Here is a tiny trained network, its code and every weight. The questions are about switching its units off for an input and a class, where a switched-off unit gives its printed mean instead of its output.

import numpy as np


def w(rows, s, z=0):
    codes = np.array(rows[::2]) - 128.0
    scale = np.full(codes.shape[1], s)
    scale[-1] = z or s
    return codes * scale


def norm(h):
    return h / np.sqrt((h * h).mean(-1, keepdims=True) + 1e-5)


def f(y):
    return y / 2 * (1 + np.tanh(0.7978845608 * (y + 0.044715 * y**3)))


def log_softmax(a):
    a = a - a.max(-1, keepdims=True)
    return a - np.log(np.exp(a).sum(-1, keepdims=True))


def net(x, mask):
    res = np.array(x, float).reshape(1, 2) / 4 @ E
    u = 0
    for l in range(2):
        y = f(norm(res) @ A[l][:, :-1].T + A[l][:, -1])
        res = res + np.where(mask[u : u + 10], y, B[l][:, -1]) @ B[l][:, :-1]
        u += 10
    return log_softmax(norm(res)[-1] @ U[:, :-1].T + U[:, -1])


A, B = {}, {}
E = w([
[216,250,2,131,163,147,65],'x0',
[249,44,87,48,80,193,192],'x1',
],0.0092)
A[0] = w([
[104,165,144,172,195,84,92,14],'0.n0',
[138,30,169,103,71,145,196,69],'0.n1',
[142,4,115,92,40,160,231,133],'0.n2',
[87,88,164,152,138,102,172,158],'0.n3',
[115,202,78,105,173,136,78,68],'0.n4',
[117,72,190,156,139,125,134,101],'0.n5',
[155,120,73,123,164,153,134,112],'0.n6',
[167,154,98,92,105,136,135,115],'0.n7',
[162,141,142,163,109,119,129,113],'0.n8',
[89,176,124,164,143,126,81,4],'0.n9',
],0.016,0.0044)
B[0] = w([
[120,149,132,229,140,196,144,168],'0.n0',
[218,145,133,64,166,2,212,221],'0.n1',
[161,128,186,143,38,103,174,250],'0.n2',
[183,110,123,96,123,134,74,185],'0.n3',
[72,159,74,128,183,90,152,179],'0.n4',
[131,124,121,94,79,139,130,178],'0.n5',
[96,170,151,55,109,135,91,158],'0.n6',
[105,113,139,82,112,145,78,161],'0.n7',
[98,146,121,112,136,126,128,128],'0.n8',
[125,110,140,196,118,168,196,160],'0.n9',
],0.013,0.021)
A[1] = w([
[41,133,163,210,152,92,11,77],'1.n0',
[155,50,159,147,103,137,164,98],'1.n1',
[93,160,66,77,231,134,106,9],'1.n2',
[183,128,67,135,151,174,22,114],'1.n3',
[166,105,122,82,174,164,104,84],'1.n4',
[142,127,103,144,157,127,138,18],'1.n5',
[93,114,170,196,61,150,102,70],'1.n6',
[138,104,170,212,86,224,118,123],'1.n7',
[148,148,123,128,142,204,76,3],'1.n8',
[169,143,141,53,37,131,84,228],'1.n9',
],0.012,0.0045)
B[1] = w([
[163,132,180,117,72,160,204,160],'1.n0',
[143,124,108,148,164,42,113,168],'1.n1',
[203,31,168,74,137,59,108,161],'1.n2',
[199,99,197,126,124,39,248,140],'1.n3',
[90,150,164,197,150,96,150,127],'1.n4',
[147,109,80,126,128,155,153,121],'1.n5',
[166,87,151,91,136,111,121,141],'1.n6',
[166,137,122,24,71,30,131,160],'1.n7',
[90,116,156,147,95,56,147,129],'1.n8',
[59,130,99,211,160,201,102,255],'1.n9',
],0.011,0.014)
U = w([
[89,168,85,216,198,135,189,159],'0',
[105,71,134,198,170,122,27,94],'1',
[178,102,171,99,57,72,150,178],'2',
[136,108,110,116,166,171,102,2],'3',
[78,163,108,86,73,250,50,103],'4',
[114,145,71,18,195,82,82,129],'5',
],0.021,0.01)

Each question gives the input, the list of numbers given to net, and the class t.
The units are the neurons (one row each of A and B). Each row of codes is followed by its name. A weight is (code - 128) times the scale printed after its matrix; where a second scale follows, it is the last column's (A, B and U).
mask holds one flag per neuron, layer by layer. A switched-off neuron (its flag False) gives its mean, the last column of its row in B, instead of its output. The means were averaged over made-up inputs and are rounded, as every weight is.
A unit's drop is (log p(t) with every unit on - log p(t) with that unit switched off) / (log p(t) with every unit on - log p(t) with every unit switched off).
The circuit of an input: a set's keep is (log p(t) with only the set's units on - log p(t) with every unit switched off) / (log p(t) with every unit on - log p(t) with every unit switched off). Starting from the 12 units with the biggest drops (on a tie, the unit counted first), units are removed one at a time, each time the one whose removal leaves the highest keep (on an exact tie, the one counted first), for as long as the keep stays at least 0.8.
circuit, biggest first: the units of the circuit, biggest drop first
k most important neurons: the k neurons with the biggest drops, biggest first
k most important neurons of layer l: the k neurons of layer l with the biggest drops, biggest first
drop when u is switched off: that unit's drop, to one decimal
input [5,-2], class 0: circuit, biggest first : (0.n4)
input [-8,-6], class 1: 4 most important neurons : (0.n2; 0.n3; 0.n5; 0.n1)
input [4,8], class 4: 2 most important neurons : (0.n1; 1.n9)
input [7,7], class 4: 2 most important neurons : (0.n6; 0.n1)
input [6,6], class 4: 2 most important neurons : (0.n6; 0.n1)
input [3,-1], class 0: 2 most important neurons : (0.n4; 0.n9)
input [-8,-5], class 1: 2 most important neurons : (0.n2; 0.n3)
input [8,-1], class 5: 3 most important neurons : (0.n4; 0.n2; 1.n2)
input [5,4], class 5: 2 most important neurons of layer 0 : (0.n2; 0.n6)
input [7,5], class 5: 2 most important neurons : (0.n2; 0.n6)
input [6,4], class 5: drop when 0.n2 is switched off : 1.4
input [6,2], class 5: drop when 0.n2 is switched off : 0.6
input [2,1], class 5: drop when 0.n2 is switched off : 0.8
input [7,4], class 5: circuit, biggest first : (0.n2)
